Each row has a class, written after it.
[ 285   62  227   57   83  -83  -32   45  206  -92 -156   10   94  110
  246  151 -235  146 -175 -120 -231   76  235 -284   73  116   43  196
  103  -60  265   -6  208 -325 -167 -483  174] => T
[ 319  -90  240  -17   32  -48  -12   93 -196  139   55 -369 -187 -221
  142 -151   -6  -25   96  -28 -233 -547  127 -490   53  -37   30   51
  -63  109  321   64  443 -299   87  -99  638] => J
[-212  105 -507  -88   44 -494  142 -123   28   65   13  352  146   67
 -281  178 -193   23 -155   14 -183   47  -47  212  130  146  -58  191
 -318 -340 -484   63 -326   -2  164  125 -135] => M
[  94 -136 -226   72  -48  261  -50 -515  175  134   34  350  -26 -172
 -373  156 -189 -177  236  152  277  390  -10   -9  560  350 -111  208
   42   31  -77   15 -338  -59 -205 -116 -185] => Q
[ 111  -76 -510 -319 -112   23  -49   81  560   69 -459   22  106  337
 -109  -24 -118  232 -314  -98   74 -164  150  516 -436  196 -122 -178
  155   49  195  292  251 -313 -403  -48  458] => T
[ 140  -87  -79 -243   61  131 -138  282  -35    5  134   67   32  108
  120   63  157   95 -251 -172   30  284 -188   27  509    4 -437  240
  -27  118  743  100   40  -10  165  159 -230] => C
[-189 -172  233  241  -27  -56 -177  132  178  343  321  463 -158  561
 -117 -158 -334 -263  -61   20 -148 -312 -234  387  614  -69 -220  224
  488  107  898  -17 -419  304 -132  155  -24] => C
[  39   10  199  124    0  748  -47  312  205  220  449  -43   40 -129
 -383   73 -177 -184  -32 -199  -37 -243  -78  -40  128 -273 -178  -54
  -79  123 -368  -36 -274 -176   49 -197   -2] => Z
[ 330   38  195  -11   22  496 -227 -378   21   72  702  186  178  -10
  270 -103   54  -22   57  196   79  -73  -31  330  -14    9  -77   65
  -15   -4  259  144  -85   67 -409 -459  226] => J
[  87   93  242  258   62  -70 -193  182  -16  -61  388  107 -168  107
    5  112  -49  -60  -10  123 -217   22  -78 -299  368 -163  -44  158
  -91  -11   19  -43  -60 -396   97  -61  149] => Y
[  23   85  -32 -129   66 -333  -71 -145  251  144 -108   74   -7  -35
   24  214   66  142 -548 -287  359  -13 -236 -109 -143  282  -69   95
 -140 -107  277   90  113  -82  -70  -47  447] => R
[ 194  -35  209   15  -80 -147  -33  331  229  -68  164  -70 -249   49
  172  127  158 -192 -103   63   65   71  184 -221  158  377   13  150
 -500  214  220  111   67 -752   25  151  330] => J
[-176  177 -243  -36   54  154 -411  -59  367  489  207  -72  230 -161
    7   98  175  189  -28  -65  441   54 -148  396 -285  -61   -5  -86
  285 -151  219   49 -190   -8   46 -404 -276] => J
[  46  157  400  113   65 -147   27  245   89    3  707   25 -208  291
  611 -399  201 -235 -378  158   84 -342 -245  -75  245 -238 -197  272
   27   27  304  -41  184 -145 -170 -116  298] => C
[ 122 -230  231   27  361 -217  461  189 -457  189  249 -147  -82  -29
  335 -249  157 -727  222   70 -175 -231  428 -628   76  300  104 -167
  -53  -51  335 -137   92   67  -47 -207  262] => R
[ 251   -1  202   65 -181   17  165  107  150   -9  250  101  -63  -91
  220  -24 -189 -247 -283  417 -268 -511  -24   95 -219  -92  -93  346
 -220  167 -383  -29   -8 -262  136 -146  354] => U
[-191 -161 -355 -182  169 -381  162  214   59   81  -84  -44   -7   68
  189  -18  -22   21   -8   46  -33   87  167 -152  200  184  104 -139
  -96 -143 -308   71   50 -368  172   51 -333] => S
[ 146  263  224  182  -16  114   81 -229  170    5  -93   82 -328  140
 -153   -9  -66  355 -221 -305 -187   14 -291    0   43 -299  -48  -90
  324  114  137  124  -20  -48 -128  176  518] => F
[  61 -191   68  198   45   32 -402  -75  354  206   59  297 -107 -129
 -119  -72    0   15  190 -206   89  357 -145   51  393  -34  261  180
  444  -50  536  -11 -438  185 -161  -58 -532] => C
[   2 -104 -296  327 -305   34   27  402  157   66 -205   -1   86  108
  -73  258  -33    2 -290   15 -360   58  270  444 -371   60   46  106
  -32   27 -421   81 -270  239  158  -67 -413] => F
[ -99 -204 -355  309  -73 -229   34  176  262  212 -364 -266  104  -34
 -271  336   24   97 -243 -335   66 -121  307 -320 -267  388   90  103
  -52   49  212   39  199 -153   43 -300   54] => Y
[ 195  219 -352  -48 -220 -107  164  -16  -39   30   -9 -112  -40  -87
  117  144   68  -86  146  458   37  -68   14   85  307 -225  123  298
 -179  -30 -573  -94  -68 -553  185 -215  -21] => Y
[ 150  150  195  255  -29 -323   78 -154 -133 -132  165   90 -275  169
  136   12  140  -92 -237 -258 -278  186  -11   36  250  420  -70  323
 -287  -84  231  152   45   83 -234  172  518] => C
[-226    4 -323   34   59  -92 -113 -285  165  210  369  430  159  193
  -34 -220 -188   35 -596  109  -96 -212 -396  429  -16  107 -190  199
   63 -179  197  -27  -45  228 -122  132  -62] => X
[ 103  -17  382 -121   62   51  234 -118 -374  -87  252  246   91   52
  -17  -23 -161 -430  170  167 -202  483 -215 -129  443 -432  116  106
  443   20  556 -224 -465  528  -26 -271 -412] => L
[ -87 -164 -131  109 -127  301 -309 -180   94   21   63   98   23  115
    5   35   14   95  115  156   99  244  -29  262 -159 -101 -143 -159
  485  -15   22    1 -156  351   98 -284  -48] => S
[-148   94  -72  194  -16   11   44  392  106 -109  -92 -317  267  288
 -290  141  -72  -15 -237  -45 -228   45   10 -175 -200 -248   51   78
  193 -128   50 -120  399 -156   29 -415  318] => T
[ 251  -73  -66  240  194  181   97  242  -28  -91  335  -81  104   36
 -355  192   82  150  -86  103 -103  395 -118 -621  330 -123 -254  282
 -145  -35   36   79  185 -378  151  -74  307] => M
[-150  -91   74  -91 -290 -116 -202   14  -33  274   10   12 -262   69
 -175   18 -433   16   60 -251  167  388   98  269  459   -3   24  -30
  520   32  380   13 -526  455  108 -445 -147] => R
[ 279   38 -428    7   81   25 -191 -126  -84  320  196  395  189 -120
  -22 -430   -2 -135  240  529 -160 -718  -38  168  516 -492  171 -115
  185 -500 -401 -123 -345  187 -317 -100 -254] => Z
[ 101  143 -233  -20  -43  265 -209  266    7  107  434 -181 -138 -260
  111 -154  173  136 -218  -76 -117  873 -204  209  771 -289 -157  172
   90  -59  -32   24 -145  -40  488   90 -684] => F
[ 272    9 -176 -324   27   70 -183 -114   32 -197   -8   81  248  -90
  575  -62   76  557 -110  232   -8 -234   45  -63  -66 -370  -53 -111
   36  154   49  166  159  -80  154  -41 -400] => Z
[  12  155  298   80 -207 -244  318 -570 -166 -352  264  287   -8  350
  406  -43 -157    8   23  260 -340 -111  -94  281  452 -179 -156  207
  115  108   84   49 -115  437  138  -74  434] => U
[-137 -255 -101 -198 -222 -178  -29  131   -3  -37 -320  156   14  154
 -518  159 -384  172 -126   48  117  163   31 -108  -73   17 -126   20
  145  230  439  -16 -340  104  283  -40   61] => J
[-156 -161 -125  130  393 -305  -65 -159   52  219  476  301  120  -24
  420    4  257 -295  -74  -18 -239 -329   69   99 -351  547  145  -29
 -338 -392 -123   63  -17  -17  -91   72  -43] => S
[  27    7   79 -369  -88   -9 -370  191  135   89   55  -29 -200  -80
   97 -403  -56 -196   81  -60   24   33 -121  252 -313  -24 -109   62
  190  -18  356  -85   87  -69  -81    2  125] => L
[   9  -73   27 -314  -12 -331  190   13  -66   79  235  394  -22  212
  130  -56 -277 -210  -84  128 -471  -31 -104  622  454  -98    9   75
   -4   89  428  206 -503  407  151  576 -464] => M
[ -51  171   41 -445 -175  121  -99 -182   62 -272  -72  359  266  248
 -140   12   57  -57   90   61  129 -450 -206  454 -199 -443  -83 -111
  -46  186  335  -66 -173  324 -199  144    4] => C
[ 561   11  -48   88   81  -34  261 -142  123  117 -262   54  -31 -175
 -149  487  102  153 -144   19  153 -181   95 -515   -5   76  -60   68
 -141   55  -72  295   64 -295 -501 -304  368] => J
[-240  -13   -7 -306 -123  161  111  281 -112  -45  149  -33   25  197
 -372  -52 -116   37 -427 -277   -1  115 -297  201 -424 -275  -12 -108
  358 -124  467 -144  -49  452 -237 -327  -33] => S
[-146  -45  -43  -13  399 -504  296 -217 -190  225  228  240  234  -50
 -106 -102 -155 -412  -69  -10  -55  603   67 -215  570  349   68   50
   67 -327  378  -79 -344  485 -137 -104 -517] => X
[ 251   57 -407  -70  246   53  372 -313 -146  324  202  107  279 -294
 -268 -141  181 -171   41  320  -80 -184   31 -184  240 -132  -40   50
 -140   63  119  -45 -246   84  147  224  -69] => Z
[ 126  392 -400  170  130  316 -110 -261  307  -53  249   33   36 -114
 -136  -70  122  213  -47  151  290  392  130  102 -134  605 -244 -160
 -308 -286 -405  -79   76 -352 -295    3 -116] => Y
[-278   60 -234 -482 -161 -103  -50 -190  -46 -200 -188  170   12  137
  -90 -153   19  -98 -103  -41  191  249  -93  243  529 -176  167 -300
   18   28  340 -181 -307    2  288  227 -151] => T
[   0   -1    2 -287  -26 -468  -82  122 -224  245 -544 -126 -142  111
  135 -220 -128 -187   15 -161 -228  -38  -16   82  341 -179   39   46
  261   10  366  101  132  -19  -64  106  172] => L
[-211  112  -72 -126  141 -705  -67  354  280  313 -332 -159 -142   35
  175  -54   95 -284 -164 -273   34    2  202 -328 -109  -20  -19  125
   81  104  273  -27  231 -483  199 -157  243] => R
[-370  226 -252  181  107    1   20 -138 -134  180 -195   20  -84  -47
 -150   41  -96 -394 -229  275  -91   98 -229  191   67  239 -265 -112
  122 -135 -162 -147  213   14  187  286 -147] => U
[  97  -11 -229 -497  235 -280  -41  -17  -48   20 -167   37  -67 -289
  334    7 -141 -251  278 -169 -218  -39  359 -190  384  219   45 -173
 -364    5 -293  142   61 -595  262    1 -302] => C
[  64  110  -26  135  162  410 -221  381  298   73  403  247  531  154
  -41  104  151  169 -118  190 -147 -232 -352  234  327 -859  -37   22
 -118 -135 -655   65 -272 -133  107   37 -460] => F
[ 104  280 -367 -288 -254  313   -2  741  -83 -149  -41 -420   52   49
  -77  235  135  -20 -124  114  -74  344  174  413 -379  117 -129 -314
 -244 -274 -503    2   93 -274   35 -200 -135] => X
[ -15   -6 -473  -73  -31 -413  178  240  235  196  -20 -154  -38   97
  113  220  172  523 -227 -252  113 -245  -64  266  107  554 -209  -29
 -170 -577 -200  201   55  237   24  214  -11] => S
[ -51  -95 -176 -169   56 -441  218 -314  236   89 -333  358   77  280
  -25  -74  -65 -397  110  181  135  121  166   84   63 -106  229 -292
  344   57  260   33 -359  -22  -79 -157  280] => F
[   8   61  586 -190   44 -390  208  507 -184 -141  267 -150  -51  317
  217   96 -228  142 -157   60  -35  -53 -141 -366   80 -235 -137  119
  174  -14  402   66   60   18   27 -249  253] => Q
[   5   41  132   99   -5 -114   -5  561   34  115   99 -124  -29  406
  345  -60  -97 -434 -274  -13 -472 -634  120  322 -435  123 -411   57
   -1 -175  -28   43  367    4 -122 -158  578] => Y
[-207 -216  125  129   20 -646  -55    9 -192   88 -218   -4   33  135
  312 -189   38 -151   33  166  -14 -236  -41 -306  113  -67  288  196
  141  -21  308 -109   67  117  138   70  -23] => L
[   1  -32  -46  -40 -169 -215  336  121 -273 -174  264 -257 -190  -54
  125  117  253 -145 -194   19  -29 -244 -127 -308  293  -56  100   37
 -361   87  -11   25  209   11  159  204    4] => L
[  -6  110  192   93  308  120   29   87  -26  255 -453 -153  -77   68
  106 -141 -131  -14  -31  -71 -333   72  -72 -152  248  -71   18   52
  339  161  365  -80  262 -430  117  357  -64] => T
[-335  177  -66 -323   39 -560 -125  213   11   75 -160 -137 -264  164
  419 -351   -9  558   11 -333  -51 -137  -82  171 -282   -8 -163  173
  140  -52  284   30  303 -178  255  293  -40] => F
[ 203 -224   23 -348  284  366   34 -382  152  283 -268  530  352   -1
  209   77 -298  -93   91  150  -71  189  -85  319 -299  -52  -12   33
  372  239  215   69 -500 -135  -44 -173 -296] => X
[  -4   10  110 -170  132 -104 -283   14  446  172  371  -34   60 -239
  300   52  119 -189  -71  170  441  -75 -196   87  530 -134  -70 -180
 -110   19  -89  296  138 -168  -31   26 -255] => U
[ 102   92  174 -102 -105 -592  -14  -62  206    7  -51   65  135  -74
   94  229  391  -78  124    0  225 -372 -121 -101  310 -405  -92  326
  -54   16  371  128   71  357 -127 -102  227] => U
[-131 -287   12  152  175  -45    4 -288 -418  -84  146  291  261  135
 -391 -142 -156  -16 -388   62  -90  632   13 -297  103 -198  -12  109
   23  329  362  139 -147  403 -109  -58 -121] => F
[ 341  176 -406  -76 -128   40  -75 -324  304  142 -481  100  -55 -171
  129  -41  355 -160  104  125 -115 -305  386  434 -189  -86   -9 -419
 -164  279 -492  346 -192  -92 -104  397  238] => Z
[-177 -318   -6 -171 -308 -150   93 -390 -242 -234   86  216    3  -83
 -303  -80  -66 -497 -181   23   68   -2  -91 -305  558 -419  201  167
 -277  526  131  -62 -207  210  153   43  -24] => L
[  55   17  799  197   44 -158   76  252  -90  -73   25 -140 -295  -53
  -91   22  -94  133 -276 -497 -118  114  -60 -563 -123  155  -86  368
    8   85  567 -116  166  322 -306   16   79] => S
[  97 -173 -212 -252   23 -439  109  127  178  121 -324   70  178 -114
 -167  -50  -18 -232  429  105 -102 -152  246 -185  289 -166  136   29
  238  -68  441  -80  -91   51   62 -205 -110] => U
[-361   39  230 -134  274 -741  -18 -645   96  302  -68  287  304  -14
  147  -66 -135 -472   83  168  191  -68 -291  -33  278 -169  208  286
  208   99  593  -66 -147  200  263  140   90] => Z
[  42 -281  -92  326   37  224   82 -302  402   28   96  422  193 -120
 -121   78 -211 -195   16   45  -89   50  286   35 -282  246 -244   15
   74   84 -389   34 -463  562   69 -127 -390] => M
[ 423  338  285  102   90  -71  211   21  207  -34 -336   -7 -273    0
  119  211  131  -95  144  -90 -284   -4   28 -291  488 -342 -156   10
  -54  261 -379  188  -97 -493  142  247  440] => C
[ 256  181  369 -105  109 -268  269  249  246 -230  139   23  129 -101
  523 -198  201 -154 -196  364   78  141  -88    2 -112 -132  -71  241
 -219  101 -254  -25 -121  213   71  350 -521] => C
[-113 -157   79 -318  -60 -322 -123 -100 -241 -100 -280  318  109  292
 -128   -5 -175  213 -174 -191  -79  205   71   -8  -19 -223   97   49
   79  140  412   83 -282  133 -171 -224  144] => S
[-229 -169  399 -118   62  325  -54 -305 -181 -176  127  159  447 -124
 -353 -281 -451 -557  107  -49 -171  302   64  -95   21  -25  126  212
  -72  165  249 -316  -17  156  -19 -461   38] => U
[ -32  205 -546  -64  194  -99  113 -315  102  305 -398   27  292  -63
   59 -118   14   19  -91  154 -130 -442   78  290 -166  260  144 -300
   75 -119  198  -92   72    8  129  328 -332] => C
[  -9    0    9 -300    7 -211  195 -367 -163  -77 -547  160  -15  125
 -241  -19 -403 -256  -79  -22  -41  879  128  -27  198   85  -22  -68
  423  292  730  -73 -280  113   80 -123   22] => Y
[-182 -310 -349  -33 -217   45  119  172  218 -219 -109  258 -204  -43
  -71  160 -196 -226  -19  249 -152  -98  -29  164 -443  400 -123  142
 -119    0 -437 -127  -37 -252  303  115 -150] => U
[  76 -167  209  -96  224  777  135 -322 -231  190  513 -175  206 -456
 -346  138 -490  125 -337   19  208  899 -235  157  -28  279  -15  -91
  -84  319 -153  353 -256  248  -26  -45 -625] => J
[-150  107  -47 -220  157 -152  -94 -103   80   17 -296   58   24  321
   21  245 -225  590  264 -133  281  430  215  -38  264    0   20 -325
  366   98  313  244 -180 -279 -132 -219 -280] => T
[ 216  411 -230  162   33  145 -185 -348   24  117   96 -109    6 -297
 -176 -170  259  636 -169 -215 -137    3 -238   97  470  -17   80  -86
 -213 -261   21  -28   18   40  235  544    9] => F
[ 124   67  110   55  345  -31  127 -375 -110  -21  310  246  386   -8
 -151 -124  120  -34  -70  -35 -117  718   12 -297  442 -156  164   73
   57   49  634   24 -290  170 -192 -191 -203] => J
[-248 -183  135   74   -4 -288 -181   53  193   52  155  -44   40 -106
  164  -41  -83  146 -190 -201  254  138   -6 -260  -22  280  -49  494
  -97   74  443  -80  135   36  235  -68 -362] => M
[ 168 -152    1  207  229  -45   47 -339 -306   48  -96  205  309   47
 -149  219   -5  104   26  238  -62  294 -137 -282  240  150   45  382
  -31   37  379    9   25  144  -31  124   -2] => R
[ 258 -147 -144 -284  -74  -45  -39 -508  166  -74 -435  487  331  -67
 -425   67 -328 -250  118  212 -102 -267  188   82  -88 -181  120 -215
   89  280  274    1 -413  326  -10  -29   76] => C
[ -42 -246  113    3   88 -423  206   35  107  -50   -2 -115   25   53
  311 -239  -45 -208   79  -22  249  284   23 -269 -180  371   87  444
  346 -195  499 -134  269  229 -203 -470  -10] => C
[ 106  136   75 -104  -20  193  -43  -66   42  339 -334   -8   -1 -140
 -299  495  -98 -253  364   97  200 -214  -11  -47   47 -342  -15 -167
  362  162  187   47 -153  -73 -184 -354 -115] => J
